Here is a tiny trained network, its code and every weight. The questions are about switching its units off for an input and a class, where a switched-off unit gives its printed mean instead of its output.

import numpy as np


def w(rows, s, z=0):
    codes = np.array(rows[::2]) - 128.0
    scale = np.full(codes.shape[1], s)
    scale[-1] = z or s
    return codes * scale


def norm(h):
    return h / np.sqrt((h * h).mean(-1, keepdims=True) + 1e-5)


def f(y):
    return y / 2 * (1 + np.tanh(0.7978845608 * (y + 0.044715 * y**3)))


def log_softmax(a):
    a = a - a.max(-1, keepdims=True)
    return a - np.log(np.exp(a).sum(-1, keepdims=True))


def net(x, mask):
    res = np.array(x, float).reshape(1, 2) / 4 @ E
    u = 0
    for l in range(2):
        y = f(norm(res) @ A[l][:, :-1].T + A[l][:, -1])
        res = res + np.where(mask[u : u + 13], y, B[l][:, -1]) @ B[l][:, :-1]
        u += 13
    return log_softmax(norm(res)[-1] @ U[:, :-1].T + U[:, -1])


A, B = {}, {}
E = w([
[44,121,151,145],'x0',
[95,1,130,174],'x1',
],0.0098)
A[0] = w([
[233,114,87,121,64],'L0N0',
[145,32,164,119,35],'L0N1',
[7,101,254,58,141],'L0N2',
[96,19,229,167,115],'L0N3',
[235,76,88,127,23],'L0N4',
[136,119,172,149,3],'L0N5',
[175,37,193,107,64],'L0N6',
[230,126,117,207,31],'L0N7',
[160,228,156,108,80],'L0N8',
[227,161,37,206,163],'L0N9',
[111,36,177,119,22],'L0N10',
[183,90,91,122,88],'L0N11',
[64,171,119,179,167],'L0N12',
],0.0079,0.0044)
B[0] = w([
[45,204,56,183,193],'L0N0',
[120,164,160,196,168],'L0N1',
[34,73,91,87,216],'L0N2',
[165,151,198,92,253],'L0N3',
[30,107,5,28,181],'L0N4',
[92,116,64,70,94],'L0N5',
[177,158,165,189,167],'L0N6',
[37,129,32,132,151],'L0N7',
[124,154,233,190,226],'L0N8',
[2,106,113,134,242],'L0N9',
[139,164,179,187,164],'L0N10',
[156,164,116,188,156],'L0N11',
[155,39,149,9,170],'L0N12',
],0.0067,0.0045)
A[1] = w([
[97,162,122,184,82],'L1N0',
[65,196,173,191,89],'L1N1',
[160,72,77,233,79],'L1N2',
[108,220,143,69,67],'L1N3',
[166,160,43,110,164],'L1N4',
[95,143,141,161,210],'L1N5',
[133,247,120,54,141],'L1N6',
[42,144,52,129,183],'L1N7',
[143,61,126,126,130],'L1N8',
[130,132,214,109,2],'L1N9',
[107,167,190,172,34],'L1N10',
[101,112,123,46,226],'L1N11',
[139,137,7,70,163],'L1N12',
],0.016,0.0055)
B[1] = w([
[154,153,154,200,152],'L1N0',
[188,222,33,195,198],'L1N1',
[114,128,232,97,171],'L1N2',
[142,73,199,108,209],'L1N3',
[21,76,133,110,167],'L1N4',
[150,144,127,90,192],'L1N5',
[102,54,196,114,244],'L1N6',
[87,127,45,88,226],'L1N7',
[166,166,172,95,154],'L1N8',
[119,145,70,150,159],'L1N9',
[97,118,46,116,159],'L1N10',
[148,180,49,173,188],'L1N11',
[68,115,5,155,181],'L1N12',
],0.011)
U = w([
[240,77,245,139,246],'0',
[53,60,38,40,170],'1',
[207,190,4,202,174],'2',
[200,86,102,39,2],'3',
],0.014,0.0098)

Each question gives the input, the list of numbers given to net, and the class t.
The units are the neurons (one row each of A and B). Each row of codes is followed by its name. A weight is (code - 128) times the scale printed after its matrix; where a second scale follows, it is the last column's (A, B and U).
mask holds one flag per neuron, layer by layer. A switched-off neuron (its flag False) gives its mean, the last column of its row in B, instead of its output. The means were averaged over made-up inputs and are rounded, as every weight is.
A unit's drop is (log p(t) with every unit on - log p(t) with that unit switched off) / (log p(t) with every unit on - log p(t) with every unit switched off).
The circuit of an input: a set's keep is (log p(t) with only the set's units on - log p(t) with every unit switched off) / (log p(t) with every unit on - log p(t) with every unit switched off). Starting from the 12 units with the biggest drops (on a tie, the unit counted first), units are removed one at a time, each time the one whose removal leaves the highest keep (on an exact tie, the one counted first), for as long as the keep stays at least 0.8.
circuit, biggest first: the units of the circuit, biggest drop first
top k neurons: the k neurons with the biggest drops, biggest first
k most important neurons of layer l: the k neurons of layer l with the biggest drops, biggest first
drop when u is switched off: that unit's drop, to one decimal
input [2,-1], class 2: circuit, biggest first => (L1N11 L0N12)
input [-3,-2], class 2: circuit, biggest first => (L1N1)
input [2,2], class 2: 2 most important neurons of layer 1 => (L1N6 L1N3)
input [-6,-5], class 1: top 3 neurons => (L0N3 L1N4 L0N9)
input [3,2], class 2: 2 most important neurons of layer 1 => (L1N3 L1N6)
input [5,-6], class 0: top 2 neurons => (L1N3 L1N6)
input [-5,5], class 0: 2 most important neurons of layer 0 => (L0N6 L0N2)
input [5,-5], class 0: 2 most important neurons of layer 0 => (L0N9 L0N12)
input [-8,-8], class 0: 3 most important neurons of layer 0 => (L0N8 L0N2 L0N4)
input [-6,-6], class 0: 2 most important neurons of layer 0 => (L0N8 L0N2)
input [0,4], class 0: 2 most important neurons of layer 1 => (L1N7 L1N12)
input [-7,-6], class 1: 3 most important neurons of layer 1 => (L1N4 L1N12 L1N2)
input [-5,-5], class 0: top 4 neurons => (L0N8 L1N6 L0N2 L1N3)
input [2,0], class 2: circuit, biggest first => (L1N6)
input [-2,0], class 2: top 2 neurons => (L0N9 L1N6)
input [0,0], class 2: drop when L1N11 is switched off => 0.1
input [7,8], class 0: drop when L1N12 is switched off => 0.2
input [-6,-4], class 1: drop when L1N6 is switched off => 0.1
